The symbols move the units like this.
z478 $ z989
z478 ~ z110
z667 $ z783
z667 ~ z312
z359 $ z491
z359 ~ z142
z349 $ z864
z349 ~ z783
z372 $ z445
z372 ~ z491
z177 $ z312
z177 ~ z330
z512 $ z341
z512 ~ z572
z93 $ z783
z93 ~ z842
z971 $ z216
z971 ~ z441
z433 $ z436
z433 ~ z303
z142 $ z787
z142 ~ z330
z216 $ z312
z216 ~ z349
z787 $ z372
z787 ~ z763
z623 $ z937
z623 ~ z340
z509 $ z617
z509 ~ z110
z195 $ z257
z195 ~ z44
z302 $ z44
z302 ~ z721
z617 $ z626
z617 ~ z195
z65 $ z177
z65 ~ z359
z763 $ z491
z763 ~ z647
z972 $ z265
z972 ~ z187
z35 $ z542
z35 ~ z216
z647 $ z718
z647 ~ z626
z572 $ z35
z572 ~ z971
z888 $ z717
z888 ~ z972
z542 $ z651
z542 ~ z349
z330 $ z814
z330 ~ z595
z44 $ z967
z44 ~ z747
z332 $ z647
z332 ~ z617
z967 $ z783
z967 ~ z667
z441 $ z667
z441 ~ z177
z937 $ z286
z937 ~ z436
z48 $ z110
z48 ~ z509
z651 $ z971
z651 ~ z864
z783 $ z65
z783 ~ z595
z265 $ z83
z265 ~ z93
z418 $ z842
z418 ~ z542
z257 $ z888
z257 ~ z912
z312 $ z341
z312 ~ z814
z718 $ z595
z718 ~ z718
z286 $ z747
z286 ~ z110
z595 $ z359
z595 ~ z813
z814 $ z813
z814 ~ z372
z626 $ z142
z626 ~ z912
z912 $ z717
z912 ~ z623
z445 $ z332
z445 ~ z48
z491 $ z48
z491 ~ z718
z92 $ z44
z92 ~ z286
z864 $ z441
z864 ~ z65
z813 $ z142
z813 ~ z445
z721 $ z542
z721 ~ z83
z842 $ z572
z842 ~ z651
z717 $ z721
z717 ~ z341
z747 $ z340
z747 ~ z257
z83 $ z651
z83 ~ z286
z303 $ z187
z303 ~ z436
z989 $ z195
z989 ~ z92
z110 $ z92
z110 ~ z937
z340 $ z436
z340 ~ z302
z187 $ z93
z187 ~ z418
z341 $ z418
z341 ~ z971
z436 $ z302
z436 ~ z436

The rows follow the links: the fewer symbols apart two units are, the more alike their rows tend to be.

Each row is also shifted at random along 5 hidden directions that mean nothing.

Some units, each with a row of numbers:
z595: [-110  -41    0   -3  -19  -31  -53    7    3  -29   35   19   40   -4   25   11   45   14    1   -7   15    8   -1   36   -4   11    1   14    4   -4  -41   31  -29   37  -17  -57  -61  -12    3   -9   13   39   -6   51   28  -24   39   47   -7   33  -69   26  -26   40   22  -28  -31    6   49   30  -28]
z491: [110  17  44  23  -3  -9  17 -42 -57 -19 -11 -19  28  21 -44  44 -42  14 -24 -16 -32  27  18   2  21 -32 -17  -1 -14 -12  -8   8  28 -15  12 -13   9  20  39  34  37  -8 -14   4  -5 -19   3   3  25  18 -11 -29 -43 -24  -5  27   1 -12   7 -56  27]
z718: [ 31 -16 -21   8 -32 -26 -41   2 -28 -37  13 -15  17 -12  32  23   0  17   4   4   4  11 -13  18   3  -8 -35  44  16  -7 -27  20  24  22 -46 -25 -51  13   4 -14   9   6  16  55 -11  11  38  20  23  10 -54 -17 -68  22  22 -38 -23  -8  24 -41   8]
z48: [-48  -3  32   6  29  17   4  -8 -26 -43   4  17  48 -34 -16  35  38 -18  39  27 -14   0 -14 -37 -16 -38  -6 -10 -18  20 -40 -39  13  23 -17  -6  -6   6  -4   5  -7   8  31   1  26  -5  14  51  17  79  -6  -9   2  26  -9 -19 -19 -13  25 -30  38]
z83: [-32 -30 -16 -16  20  22  -7  25  27  23  15  46  30  -6  40   0  -8  15  -4   7  20  22 -33  15   9  -2  38 -13  11   8  41  -2 -10  43  -7 -20 -18 -16  -6  -7 -12 -21 -20 -59  23  13   0 -14  12  -9 -35  36  17 -23  22  50   9   1 -47  24   9]
z763: [107   3  -2  16 -23   7 -10  -8  -3 -57  -2  -9  15   1  -7  18   8 -27 -46  13 -21   9 -15 -33  26  21 -18   0  15   3 -44   1   6   2  26 -35 -25  -9  27  13  50 -19  37  40  21  -4  -2  44  14   3 -52   3 -61  45  -3 -52 -12 -28  12   2  -4]
z542: [-106   -1  -26   -3    5   46    4   10   -9  -11   -1   40   21   -3  -29   -3  -31  -25   -4   15   14   -9  -20  -16   26  -27   12  -48   16    4  -11   17   24   43   37    8   18  -32   -1    3   19  -15   57  -17  -14  -26   22   37   -2  -18  -36   28   16    3  -13  -26   -2  -31  -16    6   33]
z332: [ 55  -5 -40  12 -23  15   8  23 -31 -50   2   8 -10 -32   2  19  28 -10  39  33 -32  -5 -24 -24 -30   2 -34  47  33  14   5 -50   7 -27 -34 -33 -92  51  18  16   1  12  39  39   5  32 -12 -15  -6  13  17 -25 -42   0  -1   1 -16  -8   2 -84  13]
z572: [-86  10 -16 -28 -40 -10  -2  26 -28  -1 -15  37 -24   2 -14  10   3  50  51   6  33  23  39  16 -22 -41  -4  40  36  12  22  11   2  42 -53   1 -47   3 -56  23  -8 -16 -12  -3 -11  -4  41 -13 -25 -50   9  17  12 -30  59  -6 -13 -25   3 -18  -7]
z441: [-138  -11  -18    3   -2   -4  -25   13   20   10   23   17   24   -5   -3  -28   14  -31   16    0    4  -15    1    1   10    4   -4  -56  -16  -22  -27   15   -2   40   39    5   13  -32  -21   -7  -45   44   35   38    4  -50   21   45  -12    2  -24   14   22   13  -22  -27  -20    1   30   17  -22]
z312: [-64   3   8   5 -16 -33   0   6  10  46  -2   6  -9  25 -26 -33  13   5  17  -1  -6 -10  41  47   0   8  23 -12 -14 -21   9  11 -34 -19  23  10   7  -8 -42  29  -9  33 -41   7   7 -42  -3 -22 -35 -21  33  14  39 -18  11  10  -8  11  25  24 -34]
z478: [-12   1  29 -14  59   2  14 -41 -42 -14 -11  -2  25 -21 -11  43   2  45  57 -23   3  21  43 -14 -41 -59 -27   6 -14  28   4 -14  10   7 -33  27  21  23  -6 -18 -37 -28 -50 -22  -5   0  20 -23  -6  18  18 -33  22 -21   7  37  30 -10  19 -20   6]
z187: [ -7  20  21   0   4   8  -1  12   0  20  11 -15 -50  16  45 -15  10  11  32  30  33 -36  -8   0   6  25   2   7  17 -21  13  32  16 -14 -49 -17  -4  17  -7  -4  23 -19  14   6 -21  15 -16 -20  26  21   3 -16   2 -30   3 -11   1  37  15  -3  44]
z509: [ 20  20  27   5  25  -9  32 -10  31  18  30  14  23 -28 -18   5  34 -16  40   2 -44  33   4  14  -5   7  28 -24   3   8  32 -51 -30   1 -12   9   4  14 -14   8 -37 -13 -29 -37  15  -3  -6   2  -6  33  39 -42  20 -36  15  31  25  11 -20   2   8]
z65: [ 30 -22 -46  -3 -24 -35 -15  20  -7  26  16  -6  18  -4  32   6  -5  23  25  -2 -12  -5   5  36 -10 -11 -18  11  -3 -38  50 -15  -8 -13   1 -26 -32  23 -12  16 -48  50 -66  27  -5 -20   2 -22   7  16  -5  15   9 -35   4  65 -24  19  -6 -40 -22]
z912: [-43 -12  -7  21 -34 -25 -18   0 -19  -5 -19 -18   9 -12  27 -10  -7   5 -35  10   6 -18 -55 -13 -26  16   0  21   5 -11 -50 -31  30   4 -21  15 -18  10  24 -18 -27  29  45  19   4  54  -7   1  -3   3  37 -27 -51  27   0 -44 -39  -8  -2 -27  14]
z216: [ 22  37 -21  17 -14  15  20   1 -30  15 -35  -7 -18  24 -43 -31 -38 -20  -7  13 -15 -26  10 -14  23 -32  -8 -38  -6 -25 -12  25  35   0  43  36  43 -10 -21  29  -4   8  38  20 -35 -43  12  -1   8 -29  19   6  17   2 -30 -42 -20 -32  18 -33  16]
z35: [-74  19 -14  14 -10   4  22   4 -38  18 -21  32 -18  15 -50 -21 -30  11  21   3   9   7   6  37  10 -37  19   0  23  12  16  39  27  23  -5  26   0   7 -32  30  11  -2  37 -12 -42 -22  41 -17   2 -43  14 -12  23 -48  22 -24  -4 -34  20 -38  20]
z813: [ 57  -3  28   5  -4   3   4  -3 -12 -12 -15  14  13  19 -37   1   4   7 -27   4  -9   9  27  -3  -6  -6   8   8 -17  -5  21 -26 -36 -38  22 -26 -11  11  18  39  47  21 -53 -10  48 -16 -28   0 -13  12  20  38   5  -1   2  47 -17   2   8  13 -25]
z330: [ -9 -26   5   1 -33 -30 -32  24  -7  -4   0  12  14   6  12   1  27  23  -8   2   3  -2  21  21 -18  -1   8  31 -13 -12  27 -19 -47 -19  -4 -28 -44   5 -15  22   3  41 -70  18  49 -22   3  -4 -19   9  10  55  12  11  22  33 -30  15  21  23 -42]
z257: [-93 -28  -6  36   2 -17  -3  -2 -20  17 -20 -10  -4 -26  22 -22  -1   4  -8  -4  15 -18 -44  18 -28  23   9  21  13  14 -49  16  15   0 -44  -1 -19  25  17 -33  -1  35  45   9  -2  68  -2 -33   0  -8  40 -55 -34  11   6 -59   4  15  15   0   5]
z971: [-27  20 -29 -28 -38   9 -11  26 -12 -13 -29  31  -8  11 -25   4 -17  20  27   5  25  18  30 -22  -4 -37 -32  -6  -4 -21  11  -3  20  26   4  31   0  -9 -24  16 -47 -16  -7  17 -14 -31  16   1 -32 -39   6  53   8  -7  33  14 -26 -27  -8 -30   0]
z888: [ 35  -1  21 -30 -12  -9 -24   3  42  30 -12  10 -15   9  42  -7  10  14 -37   3  19   5 -19 -26   2  54 -13 -17   3 -26 -13 -17  -8  -4  11   7  21  -2  38 -22 -30 -21 -30 -19  36  26 -60 -10 -32 -18  24  14 -34   7  21  16   5  11 -24  36   6]

Start, symbols taken left to right, then the unit you end at.
Answer with the unit's name.
[-96  -2  15  36  -6 -43  -3  -4  16  65  24  -8  16  18 -12 -57  19 -24  -3  -3 -15 -30   2  60  10   5  33 -29 -24 -28 -28  25 -29   5  14  -6  20  -7 -29  19 -13  65   1  19   3 -52  17   9   2  18  11 -14  37 -10 -15 -32 -31  19  42  33 -16]
~ $ ~: z372
[-41  -9  -2  14  33  16  22   2   6  34  -1  19  10   8 -17 -19 -54  -8 -59 -14  -9   8 -35  14  31  -5  43 -31   0   8   2  -1  12  12  47  23  37 -26  19   9  24  -6  25 -58  -9   7 -13  -9  11 -22 -10  10   8  -7  -9   0  24 -12 -50   9  20]
~ ~ $ ~ $: z888
[-16   9 -11   2  16  32   4  -9   0 -56   0  -5  12 -39 -25  25  32 -41  12  20 -32  -9 -12 -67 -12  15 -39 -25   4  23 -53 -40  30  -4  24  -8   2  10  33 -10 -16   5  67  28   6   5 -27  29 -16  26  14 -23 -36  35 -36 -33   4  -9   1 -27  17]
$ $ $ ~: z763
[-79  27  21  23 -36 -37  18   2 -39  46 -26   2 -37  18 -21 -27 -11  53  22   6  18  -5  16  46 -18 -27  11  17  15 -10  -4  27   9   2 -49  22  -5  18 -43  30  -5  13   2  -6 -29  13  25 -47 -13 -26  57 -34   2 -50  44 -19 -12  -4  28 -30  15]
$ ~ $ ~ ~: z65
[-26  -4  13  11  12  38  -9   4   3 -70   9  26  30 -22 -34  20  46 -36   7  38 -14 -21 -12 -57 -13  10  -4  -6  -2  29 -48 -34  -8  -2  17 -45 -24  -2   8   7  37  17  47  11  53  -3 -11  49   2  42 -14  48 -12  50 -21 -35 -27 -20  22   6  12]
$ $ ~ ~: z912
[ -7  19  57  37  19   4  21 -18  30  18  12  12   8  29 -53 -30  32 -42 -54   8 -24   3  -3  30  44  35  63 -25 -11  36 -33  15 -53 -14  35 -24   4 -21  -1  30  79  13  18 -32  44 -24  -9  36   0  16   0  -1  27  25  -5 -30  -1  -5  19  68 -12]
~ $ ~ $ ~: z195
[-133   -8   45    3   18   13  -26    5    8   13    8   18  -10    7   33   -5   29   12    4   27   43  -29  -27  -13    4   23   -5  -31    8    0  -47   29   16   37  -29  -26   12    5    8  -17   15    1   21    4   15   26  -21   18    6   27   -5    2  -10    6    2  -29   -3   26   19   28   50]
$ ~ $: z783
[ -4 -14   6 -32 -42 -14 -26  19  20   1 -20  27  -7  12   7   5 -12  33 -37 -10  29  29  -4 -22 -14  25  -6  -1  -3 -18  21 -36   1  10   6  18  -2  -3  30  -3 -45 -17 -39 -30  23  36 -39  -6 -49 -41  29  27 -46  -2  40  32 -14  -6 -42  13 -11]
$ ~ ~ $: z747
[-42 -40 -34  -9  14   3   1 -10  -3  -8  -6  -1  11 -22  24   5 -18  16 -18 -41  12  17  -6  13 -37  -1   9  45  24  42  16 -15 -17 -11 -29  11 -25   3  11 -46  -1   1  -9 -26   2  58  14 -38   0 -38  -3 -13   2  12  11  17  30  -8 -20  15 -39]
~ $ $ ~ $: z418
[-39  -6  29  12  28  20 -14   6  -6  36   9  10  -6   9  35  -3  -2  12   5  19  18 -16 -20  16  17  11  13 -32   8 -17  14  28  17  18 -19 -29  23  11  13   2  13  -7  -8 -32   4   3 -24 -30  21  20  -6  -3   5 -42  -7  24  11  23  -8  12  50]
$ $ $ $ ~: z349
[-27 -34 -57  -7  35  19 -15   1 -24 -39  -5  -3   6 -40  16   4  -5   6  21 -29   3  -6   8  -1 -41   0 -18  44  32  39  16  12  -2  -6 -33  -2 -37  16   4 -41   3   3   8  18  -8  43  13 -41  -5 -26 -11  -7   5  19 -11   2  35   1  11   8 -34]
~ $ $ $ $: z44
[ 97  -2 -38  -6  10   7   3 -13  14  -6 -16 -14 -26 -30  27 -14  25  -9  17 -10 -23  -3  -1 -13 -29  36 -13  31  27  32  -1 -10  -6 -22  -8   2 -17  32   1 -34  -8 -15   3  16  17  33 -26 -41 -28 -32  24 -29 -15  18  -8 -12  30  21   8  17 -40]
$ ~ ~ ~: z340
[ 73  -8  39  32  -3 -32  -6 -25 -27   6   2 -35  37  21 -17  -5 -19 -12 -47  -6 -21  -6  -7  15  27  -1   7 -29 -22 -31 -43  22   4  -5  42 -13  21  -1  20  17  32  40  -9  35   8 -37  -4  20  30  33 -30 -11 -18   8 -27 -18 -23   9  34  -7   7]
$ $ ~ $ ~: z195
